Below is a small trained network, with its code and all its weights. Each question gives an input and a class and asks what happens when units are switched off, that is, made to give their printed mean instead of their output.

import numpy as np


def w(rows, s, z=0):
    codes = np.array(rows[::2]) - 128.0
    scale = np.full(codes.shape[1], s)
    scale[-1] = z or s
    return codes * scale


def norm(h):
    return h / np.sqrt((h * h).mean(-1, keepdims=True) + 1e-5)


def f(y):
    return np.maximum(y, 0)


def log_softmax(a):
    a = a - a.max(-1, keepdims=True)
    return a - np.log(np.exp(a).sum(-1, keepdims=True))


def net(x, mask):
    res = np.array(x, float).reshape(1, 2) / 4 @ E
    u = 0
    for l in range(2):
        y = f(norm(res) @ A[l][:, :-1].T + A[l][:, -1])
        res = res + np.where(mask[u : u + 8], y, B[l][:, -1]) @ B[l][:, :-1]
        u += 8
    return log_softmax(norm(res)[-1] @ U[:, :-1].T + U[:, -1])


A, B = {}, {}
E = w([
[75,172,98,126,112,125,69],'x0',
[68,8,236,85,220,196,55],'x1',
],0.011)
A[0] = w([
[146,220,124,96,96,97,190,208],'L0N1',
[129,125,150,57,60,75,107,2],'L0N2',
[126,172,141,88,39,119,138,63],'L0N3',
[203,115,181,61,117,178,153,147],'L0N4',
[165,140,127,69,150,167,165,168],'L0N5',
[49,255,96,129,130,156,53,176],'L0N6',
[206,138,153,82,144,107,236,127],'L0N7',
[94,94,127,137,167,143,203,126],'L0N8',
],0.012,0.0076)
B[0] = w([
[181,86,135,130,194,110,134,246],'L0N1',
[229,197,36,4,114,227,58,128],'L0N2',
[123,11,127,56,181,108,93,165],'L0N3',
[140,223,173,202,245,109,71,175],'L0N4',
[136,183,78,109,95,166,34,160],'L0N5',
[198,222,209,226,180,202,142,252],'L0N6',
[149,255,169,197,150,204,77,193],'L0N7',
[178,152,145,185,176,218,33,156],'L0N8',
],0.0097,0.013)
A[1] = w([
[116,21,140,106,138,110,118,86],'L1N1',
[188,149,88,121,184,135,127,233],'L1N2',
[186,66,167,65,191,146,113,254],'L1N3',
[173,131,90,131,76,13,150,155],'L1N4',
[188,198,30,173,72,37,186,242],'L1N5',
[135,194,65,181,109,180,83,160],'L1N6',
[169,129,76,49,51,55,252,55],'L1N7',
[158,165,72,196,109,69,162,97],'L1N8',
],0.014,0.0061)
B[1] = w([
[58,140,139,72,93,143,91,132],'L1N1',
[126,152,54,95,101,116,159,255],'L1N2',
[73,175,97,87,69,107,122,226],'L1N3',
[63,71,170,74,165,184,65,140],'L1N4',
[7,65,205,128,108,218,62,191],'L1N5',
[165,151,156,173,156,62,208,225],'L1N6',
[33,201,192,135,181,201,67,128],'L1N7',
[90,74,206,97,90,151,22,166],'L1N8',
],0.014,0.017)
U = w([
[5,149,184,45,42,129,48,243],'0',
[145,210,233,195,188,194,114,193],'1',
[162,235,111,120,129,84,208,191],'2',
[237,29,63,79,37,34,94,1],'3',
[208,19,102,93,50,42,228,1],'4',
[189,52,77,46,79,41,157,1],'5',
[199,30,13,67,68,57,178,1],'6',
],0.013,0.0081)

Each question gives the input, the list of numbers given to net, and the class t.
The units are the neurons (one row each of A and B). Each row of codes is followed by its name. A weight is (code - 128) times the scale printed after its matrix; where a second scale follows, it is the last column's (A, B and U).
mask holds one flag per neuron, layer by layer. A switched-off neuron (its flag False) gives its mean, the last column of its row in B, instead of its output. The means were averaged over made-up inputs and are rounded, as every weight is.
A unit's drop is (log p(t) with every unit on - log p(t) with that unit switched off) / (log p(t) with every unit on - log p(t) with every unit switched off).
The circuit of an input: a set's keep is (log p(t) with only the set's units on - log p(t) with every unit switched off) / (log p(t) with every unit on - log p(t) with every unit switched off). Starting from the 12 units with the biggest drops (on a tie, the unit counted first), units are removed one at a time, each time the one whose removal leaves the highest keep (on an exact tie, the one counted first), for as long as the keep stays at least 0.8.
units of the circuit, in order: the units of the circuit, biggest drop first
k most important neurons: the k neurons with the biggest drops, biggest first
top k neurons in layer l: the k neurons of layer l with the biggest drops, biggest first
drop when u is switched off: that unit's drop, to one decimal
input [0,7], class 0: units of the circuit, in order : (L0N6)
input [4,-6], class 0: 3 most important neurons : (L1N5; L0N7; L0N4)
input [1,1], class 2: units of the circuit, in order : (L1N5; L0N7)
input [-4,-4], class 0: 3 most important neurons : (L0N6; L1N5; L0N8)
input [8,-8], class 0: 4 most important neurons : (L1N5; L0N7; L1N8; L0N4)
input [-3,-1], class 2: top 3 neurons in layer 1 : (L1N5; L1N6; L1N8)
input [-1,3], class 2: units of the circuit, in order : (L1N5; L0N6)
input [-2,-2], class 2: units of the circuit, in order : (L0N6; L0N1)
input [-5,5], class 0: 3 most important neurons : (L0N6; L1N3; L0N7)
input [4,5], class 0: units of the circuit, in order : (L0N7; L1N3)
input [2,-3], class 2: 3 most important neurons : (L0N6; L0N3; L0N1)
input [1,0], class 2: top 2 neurons in layer 0 : (L0N7; L0N4)
input [2,-2], class 2: top 2 neurons in layer 0 : (L0N3; L0N6)
input [6,-6], class 0: top 2 neurons in layer 1 : (L1N5; L1N8)
input [2,4], class 0: 3 most important neurons : (L0N6; L0N7; L1N6)
input [2,0], class 2: top neuron in layer 1 : (L1N5)
input [-4,5], class 0: 2 most important neurons : (L0N6; L0N7)
input [-2,-1], class 2: top 2 neurons in layer 0 : (L0N6; L0N1)
input [5,7], class 0: drop when L0N6 is switched off : 0.1
input [0,-1], class 2: drop when L1N5 is switched off : 0.2
